Small tables with named rows and columns. After each table, cells are looked up by row and column.

Table kinago
fields: kar, bufat, rom
voboke: [149, 227, 220]
pudiz: [149, 216, 183]
vem: [35, 228, 172]
gali: [210, 226, 236]

What is the kar of gali in kinago? 210
What is the kar of pudiz in kinago? 149
What is the rom of gali in kinago? 236
What is the rom of vem in kinago? 172
What is the bufat of gali in kinago? 226
What is the rom of pudiz in kinago? 183
What is the kar of voboke in kinago? 149
What is the bufat of vem in kinago? 228
What is the kar of vem in kinago? 35

bogora =
	tukubig	luk	bolivo	zosebu	vom	gup	gonuv	dofu	maz	tepugo
nezovi	24833	42924	29282	75922	41431	23457	49438	66434	43291	60141
sesu	47728	49769	45363	51988	49641	26440	40804	62276	59368	41410
lagelir	72160	56776	61299	23251	56718	51426	59023	38972	57317	37182
sov	70510	55776	68064	25202	55575	54579	59989	34006	53665	38657
ledonu	58361	44175	55512	41592	61029	60506	56760	30452	47751	40865
lidivog	34100	25172	39449	74514	64704	51001	43559	25901	40950	34643
diroda	44000	46146	43505	52700	49624	52833	45855	30789	46325	41746
niboda	46431	34207	48080	58509	62891	57377	42454	23997	49927	33369
kos	60325	53099	63832	37299	46156	51282	49072	37843	50571	41326
votofid	59403	52546	49071	36168	47866	38248	41807	47503	59050	34931
koresa	30488	32913	28783	73960	56461	48622	46710	27954	43618	45821
zovozed	65611	57426	60868	28001	44100	50382	49977	39190	55947	39285

What is the maz of votofid in bogora?
59050
What is the zosebu of sesu in bogora?
51988
What is the gonuv of zovozed in bogora?
49977
What is the vom of sov in bogora?
55575
What is the vom of lidivog in bogora?
64704
What is the gonuv of niboda in bogora?
42454
What is the tukubig of ledonu in bogora?
58361
What is the maz of kos in bogora?
50571
What is the luk of kos in bogora?
53099
What is the luk of nezovi in bogora?
42924
What is the maz of sov in bogora?
53665
What is the bolivo of diroda in bogora?
43505
What is the gup of ledonu in bogora?
60506
What is the vom of diroda in bogora?
49624
What is the dofu of koresa in bogora?
27954
What is the gonuv of kos in bogora?
49072
What is the luk of diroda in bogora?
46146
What is the gonuv of diroda in bogora?
45855
What is the luk of ledonu in bogora?
44175
What is the tukubig of kos in bogora?
60325
Row with the largest tukubig: lagelir

zod.tsv
	buvo	gebos	kiz	fak	romoli	bibudu	zupun	bepeg
zazot	-26356	-20000	-6781	947	-17220	-31467	-25186	-15649
nikaba	-25495	-10893	-47446	53489	-31019	-13187	19127	-15370
vomada	-15312	-30653	-34017	19399	-3616	-17074	-22608	-37723
povizu	-26449	-29520	-44953	-31123	-17696	-19592	-23094	-4100
nel	-26994	-16721	-52495	-78467	-41253	-25273	-19338	-8085
gose	-19340	-32243	-25272	30627	-23656	-27386	10669	2662
dubo	-16556	-19726	-14087	-75810	-27863	-20258	-21914	8011
ver	-16252	-959	-20706	-19951	-12726	-14123	-6557	-14995
nuvam	-12719	-17562	-7940	-99220	-20172	-13671	20638	-23431

What is the kiz of zazot in zod?
-6781
What is the buvo of nuvam in zod?
-12719
What is the bepeg of dubo in zod?
8011
What is the kiz of dubo in zod?
-14087
What is the kiz of nuvam in zod?
-7940
What is the zupun of povizu in zod?
-23094
What is the bibudu of povizu in zod?
-19592
What is the zupun of ver in zod?
-6557
What is the buvo of nel in zod?
-26994
What is the buvo of nikaba in zod?
-25495
What is the gebos of dubo in zod?
-19726
What is the fak of nikaba in zod?
53489
What is the kiz of gose in zod?
-25272
What is the bepeg of gose in zod?
2662
What is the bepeg of nikaba in zod?
-15370
What is the zupun of nikaba in zod?
19127
What is the bibudu of nel in zod?
-25273
What is the fak of nel in zod?
-78467
What is the fak of dubo in zod?
-75810
Row with the largest romoli: vomada

tisep =
         paruk  pag
rom        874  515
fosimob    553  617
lifol      625  534
luzuve      95  587
tok        489  607
vifupum     98  615
fimage     878  529

What is the paruk of fimage in tisep? 878
What is the pag of lifol in tisep? 534
What is the pag of vifupum in tisep? 615
What is the paruk of rom in tisep? 874
What is the paruk of lifol in tisep? 625
What is the paruk of luzuve in tisep? 95

med:
,geg,garafo,bem,fuf,pagiga,nipidi
darifub,156,128,115,140,110,93
fid,123,124,124,122,124,123
tafavu,30,207,84,159,137,79
gen,130,125,132,118,118,121

darifub, pagiga -> 110
fid, pagiga -> 124
fid, fuf -> 122
gen, bem -> 132
fid, bem -> 124
tafavu, garafo -> 207
fid, nipidi -> 123
fid, garafo -> 124
gen, fuf -> 118
tafavu, nipidi -> 79
fid, geg -> 123
darifub, fuf -> 140
darifub, garafo -> 128
darifub, geg -> 156
gen, pagiga -> 118
tafavu, fuf -> 159
tafavu, pagiga -> 137
gen, garafo -> 125
Row with the largest pagiga: tafavu

Table dif
	podebad	gofad	pazolar	gabagi	kesa	vupev	rig	vez	modef
pazaf	-0.272	0.088	-0.396	-0.469	-0.206	-0.877	-0.246	-0.068	-0.661
fop	-0.273	0.019	-0.371	-0.466	-0.227	-0.505	-0.520	-0.213	-0.617
baredip	-0.310	-0.530	-0.082	0.069	-0.350	-0.359	-0.151	0.068	-0.403
teref	-0.095	-0.801	0.045	0.209	-0.190	0.661	-0.343	-0.277	0.131
voze	-0.243	-0.025	-0.361	-0.398	-0.162	-0.611	-0.352	-0.139	-0.592
pofa	-0.162	-0.467	-0.212	-0.095	-0.233	-0.230	-0.266	-0.022	-0.401
supa	-0.296	0.147	-0.364	-0.435	-0.140	-0.834	-0.182	-0.137	-0.554
nereris	-0.197	-0.016	-0.234	-0.316	-0.119	-0.104	-0.272	-0.378	-0.108
zadipoz	-0.187	0.254	-0.351	-0.492	-0.062	-0.329	-0.171	-0.405	-0.117

What is the podebad of teref in dif? -0.095
What is the pazolar of teref in dif? 0.045
What is the rig of voze in dif? -0.352
What is the pazolar of voze in dif? -0.361
What is the vupev of voze in dif? -0.611
What is the modef of teref in dif? 0.131
What is the podebad of pofa in dif? -0.162
What is the kesa of fop in dif? -0.227
What is the gofad of zadipoz in dif? 0.254
What is the pazolar of pazaf in dif? -0.396

